Below is a small trained network, with its code and all its weights. Each question gives an input and a class and asks what happens when units are switched off, that is, made to give their printed mean instead of their output.

import numpy as np


def w(rows, s, z=0):
    codes = np.array(rows[::2]) - 128.0
    scale = np.full(codes.shape[1], s)
    scale[-1] = z or s
    return codes * scale


def f(y):
    return np.maximum(y, 0)


def log_softmax(a):
    a = a - a.max(-1, keepdims=True)
    return a - np.log(np.exp(a).sum(-1, keepdims=True))


def net(x, mask):
    res = np.array(x, float).reshape(1, 3) / 4 @ E
    y = f(res @ A[0][:, :-1].T + A[0][:, -1])
    res = res + np.where(mask, y, B[0][:, -1]) @ B[0][:, :-1]
    return log_softmax(res[-1] @ U[:, :-1].T + U[:, -1])


A, B = {}, {}
E = w([
[40,246,138,95,200,186,135,241],'x0',
[132,3,189,34,198,112,26,167],'x1',
[71,200,186,156,73,235,33,55],'x2',
],0.011)
A[0] = w([
[200,114,144,128,77,101,111,98,84],'n1',
[185,120,119,131,129,113,115,80,252],'n2',
[151,76,193,65,177,116,8,151,148],'n3',
[103,161,99,127,120,143,124,182,114],'n4',
[122,165,45,186,122,134,157,107,150],'n5',
[151,93,144,81,171,117,59,163,89],'n6',
[100,163,117,110,185,147,146,204,194],'n7',
[45,197,89,65,193,164,144,159,83],'n8',
[147,106,68,110,79,87,126,72,99],'n9',
[184,97,75,77,180,52,219,188,147],'n10',
[136,189,82,159,77,119,221,107,125],'n11',
[83,109,195,130,81,234,71,68,87],'n12',
[100,151,130,98,99,151,100,112,242],'n13',
[150,85,130,193,74,130,116,119,92],'n14',
],0.012)
B[0] = w([
[149,74,193,206,180,73,193,96,174],'n1',
[182,57,181,164,141,135,25,213,219],'n2',
[207,201,120,108,100,85,137,87,252],'n3',
[187,95,182,149,174,122,179,114,166],'n4',
[201,175,111,1,136,134,132,122,208],'n5',
[173,223,133,75,106,72,201,20,194],'n6',
[177,73,205,180,160,153,94,170,219],'n7',
[139,99,200,177,185,88,179,106,206],'n8',
[153,89,182,167,170,76,192,156,180],'n9',
[28,143,120,198,11,74,128,169,239],'n10',
[171,198,141,109,75,110,135,76,228],'n11',
[18,133,88,205,80,89,223,153,216],'n12',
[109,180,178,147,100,133,48,203,208],'n13',
[166,96,171,173,165,135,184,85,171],'n14',
],0.009,0.02)
U = w([
[190,65,218,197,241,126,180,123,94],'0',
[229,245,101,58,88,116,173,38,109],'1',
[3,156,107,204,37,113,167,166,110],'2',
[212,124,157,148,110,169,2,254,250],'3',
[119,128,47,110,183,163,109,133,100],'4',
[155,104,24,111,176,211,164,120,110],'5',
[93,101,58,9,100,244,164,158,105],'6',
[69,93,74,117,163,201,123,104,102],'7',
],0.0089,0.012)

Each question gives the input, the list of numbers given to net, and the class t.
The units are the neurons (one row each of A and B). Each row of codes is followed by its name. A weight is (code - 128) times the scale printed after its matrix; where a second scale follows, it is the last column's (A, B and U).
mask holds one flag per neuron, in row order. A switched-off neuron (its flag False) gives its mean, the last column of its row in B, instead of its output. The means were averaged over made-up inputs and are rounded, as every weight is.
A unit's drop is (log p(t) with every unit on - log p(t) with that unit switched off) / (log p(t) with every unit on - log p(t) with every unit switched off).
The circuit of an input: a set's keep is (log p(t) with only the set's units on - log p(t) with every unit switched off) / (log p(t) with every unit on - log p(t) with every unit switched off). Starting from the 12 units with the biggest drops (on a tie, the unit counted first), units are removed one at a time, each time the one whose removal leaves the highest keep (on an exact tie, the one counted first), for as long as the keep stays at least 0.8.
circuit, biggest first: the units of the circuit, biggest drop first
top k neurons: the k neurons with the biggest drops, biggest first
drop when u is switched off: that unit's drop, to one decimal
input [-3,3,3], class 3: circuit, biggest first	(n8)
input [-2,-2,-3], class 3: circuit, biggest first	(n6; n8)
input [-5,-1,6], class 2: top 2 neurons	(n12; n7)
input [-6,1,-7], class 2: top 3 neurons	(n10; n7; n8)
input [-1,1,4], class 2: top 2 neurons	(n12; n7)
input [5,2,3], class 0: top 2 neurons	(n8; n10)
input [3,5,0], class 1: top 3 neurons	(n6; n3; n2)
input [-2,-7,-8], class 2: top 3 neurons	(n10; n3; n6)
input [2,-3,-3], class 3: top 3 neurons	(n12; n6; n3)
input [8,3,8], class 0: top 3 neurons	(n8; n10; n7)
input [-3,-2,1], class 3: circuit, biggest first	(n8; n6)
input [-7,8,2], class 1: top 4 neurons	(n3; n6; n7; n8)
input [3,4,2], class 1: top 2 neurons	(n2; n3)
input [-6,7,7], class 1: top 4 neurons	(n3; n10; n6; n7)
input [6,8,8], class 1: circuit, biggest first	(n3)
input [4,7,6], class 1: top 3 neurons	(n3; n6; n10)
input [-1,2,0], class 3: drop when n11 is switched off	0.1
input [7,-5,-2], class 0: drop when n8 is switched off	0.6
input [-2,-3,4], class 2: drop when n2 is switched off	-0.1
input [-3,4,7], class 2: circuit, biggest first	(n12)
